Below is a small trained network, with its code and all its weights. Each question gives an input and a class and asks what happens when units are switched off, that is, made to give their printed mean instead of their output.

import numpy as np


def w(rows, s, z=0):
    codes = np.array(rows[::2]) - 128.0
    scale = np.full(codes.shape[1], s)
    scale[-1] = z or s
    return codes * scale


def norm(h):
    return h / np.sqrt((h * h).mean(-1, keepdims=True) + 1e-5)


def f(y):
    return np.maximum(y, 0)


def log_softmax(a):
    a = a - a.max(-1, keepdims=True)
    return a - np.log(np.exp(a).sum(-1, keepdims=True))


def net(x, mask):
    res = np.array(x, float).reshape(1, 6) / 4 @ E
    u = 0
    for l in range(2):
        y = f(norm(res) @ A[l][:, :-1].T + A[l][:, -1])
        res = res + np.where(mask[u : u + 8], y, B[l][:, -1]) @ B[l][:, :-1]
        u += 8
    return log_softmax(norm(res)[-1] @ U[:, :-1].T + U[:, -1])


A, B = {}, {}
E = w([
[232,188,197,11,104,159,132,37],'x0',
[104,120,117,162,250,200,201,63],'x1',
[132,122,133,128,132,128,138,140],'x2',
[134,198,137,200,80,220,125,150],'x3',
[124,130,121,118,123,129,132,123],'x4',
[133,48,143,211,20,94,228,76],'x5',
],0.0011)
A[0] = w([
[176,17,157,25,199,58,110,62,84],'L0N1',
[217,137,211,119,59,108,221,21,121],'L0N2',
[147,82,169,162,42,120,175,46,85],'L0N3',
[229,193,181,62,157,143,115,40,5],'L0N4',
[139,253,88,4,198,171,46,164,71],'L0N5',
[192,224,161,186,82,254,115,125,59],'L0N6',
[189,185,166,65,50,78,97,149,113],'L0N7',
[87,115,219,125,240,217,176,5,41],'L0N8',
],0.0033)
B[0] = w([
[44,216,189,181,47,103,214,143,219],'L0N1',
[81,93,125,89,170,184,47,169,254],'L0N2',
[172,93,176,144,145,130,138,51,209],'L0N3',
[70,181,91,40,181,217,72,227,186],'L0N4',
[173,45,208,143,98,127,121,51,239],'L0N5',
[24,176,182,123,85,28,215,143,194],'L0N6',
[206,151,52,144,153,106,157,172,211],'L0N7',
[254,172,31,168,161,89,153,146,206],'L0N8',
],0.0045,0.0031)
A[1] = w([
[78,45,103,186,112,138,140,120,47],'L1N1',
[176,51,203,139,114,180,120,39,30],'L1N2',
[131,146,191,85,186,114,43,115,54],'L1N3',
[141,145,190,77,138,196,93,137,29],'L1N4',
[58,198,166,112,109,87,160,65,117],'L1N5',
[252,147,19,120,69,49,128,166,72],'L1N6',
[88,84,37,161,131,124,122,168,7],'L1N7',
[94,142,171,155,239,153,108,102,106],'L1N8',
],0.0039,0.0017)
B[1] = w([
[147,175,145,26,146,162,51,159,223],'L1N1',
[231,44,197,155,37,61,13,37,233],'L1N2',
[90,23,133,173,115,127,84,128,195],'L1N3',
[79,64,92,114,153,155,56,134,206],'L1N4',
[42,152,151,172,54,54,177,194,236],'L1N5',
[171,163,46,217,252,190,225,23,250],'L1N6',
[113,167,138,21,173,191,94,132,185],'L1N7',
[165,69,120,141,42,101,102,108,221],'L1N8',
],0.0041,0.0021)
U = w([
[218,10,235,206,33,74,19,21,4],'0',
[45,178,81,21,200,237,7,230,193],'1',
[247,235,13,240,239,152,242,59,107],'2',
[2,249,232,191,31,24,246,203,106],'3',
],0.0056,0.00017)

Each question gives the input, the list of numbers given to net, and the class t.
The units are the neurons (one row each of A and B). Each row of codes is followed by its name. A weight is (code - 128) times the scale printed after its matrix; where a second scale follows, it is the last column's (A, B and U).
mask holds one flag per neuron, layer by layer. A switched-off neuron (its flag False) gives its mean, the last column of its row in B, instead of its output. The means were averaged over made-up inputs and are rounded, as every weight is.
A unit's drop is (log p(t) with every unit on - log p(t) with that unit switched off) / (log p(t) with every unit on - log p(t) with every unit switched off).
The circuit of an input: a set's keep is (log p(t) with only the set's units on - log p(t) with every unit switched off) / (log p(t) with every unit on - log p(t) with every unit switched off). Starting from the 12 units with the biggest drops (on a tie, the unit counted first), units are removed one at a time, each time the one whose removal leaves the highest keep (on an exact tie, the one counted first), for as long as the keep stays at least 0.8.
units of the circuit, in order: the units of the circuit, biggest drop first
most important unit: the unit with the biggest drop
top k neurons: the k neurons with the biggest drops, biggest first
top k neurons in layer l: the k neurons of layer l with the biggest drops, biggest first
input [5,-4,3,3,3,-3], class 1: top 4 neurons => (L0N4, L0N8, L0N7, L1N2)
input [8,3,6,6,-8,3], class 1: top 2 neurons in layer 0 => (L0N2, L0N4)
input [2,-8,0,-8,3,-5], class 2: units of the circuit, in order => (L0N7, L1N6)
input [-8,1,6,8,0,-2], class 1: most important unit => L0N1
input [6,-1,1,-4,5,2], class 1: top 2 neurons => (L0N2, L0N4)
input [-5,5,2,7,-3,-1], class 3: top 3 neurons in layer 0 => (L0N6, L0N2, L0N7)
input [-8,6,-2,6,0,7], class 1: top 4 neurons => (L0N5, L1N1, L0N1, L0N6)
input [4,1,6,-3,-5,0], class 1: top 2 neurons => (L0N4, L0N2)
input [6,-5,4,-2,-7,-8], class 0: top 2 neurons => (L0N5, L0N8)
input [-5,-7,1,-2,-4,5], class 2: top 3 neurons => (L0N2, L0N5, L1N6)
input [4,-2,4,-4,6,0], class 1: top 4 neurons in layer 0 => (L0N4, L0N2, L0N6, L0N7)
input [7,4,7,-8,2,-1], class 3: top 2 neurons => (L0N1, L1N5)
input [1,7,3,-8,0,-1], class 3: top 3 neurons => (L0N1, L0N7, L1N5)
input [7,2,-3,-7,5,-8], class 0: top 4 neurons => (L0N5, L0N6, L1N3, L0N2)
input [-8,-2,7,-6,-8,7], class 1: top 3 neurons in layer 1 => (L1N1, L1N2, L1N7)
input [-7,5,1,6,6,-7], class 0: most important unit => L1N8
input [-6,-5,0,4,6,5], class 1: top 4 neurons => (L0N5, L0N8, L0N1, L0N7)
input [3,-5,-1,0,1,0], class 2: top 2 neurons => (L0N7, L1N6)
input [6,8,-3,-4,-4,-8], class 0: top 2 neurons in layer 1 => (L1N6, L1N8)
input [4,-4,0,-1,1,1], class 1: most important unit => L0N2
input [-8,4,5,-1,3,-8], class 0: top 2 neurons => (L1N8, L0N5)
input [4,6,-7,-7,8,-3], class 3: top 2 neurons in layer 0 => (L0N1, L0N7)
input [-5,-1,-4,6,-3,-3], class 3: top 2 neurons in layer 0 => (L0N6, L0N2)
input [0,-5,-8,7,-6,-8], class 0: top 2 neurons in layer 0 => (L0N5, L0N1)
input [-2,-7,-7,3,-6,5], class 2: top 3 neurons => (L0N5, L1N6, L0N7)
input [2,4,-6,5,3,1], class 3: top 4 neurons => (L0N6, L0N7, L1N5, L0N2)
input [-4,-1,-2,6,-5,0], class 3: most important unit => L0N6
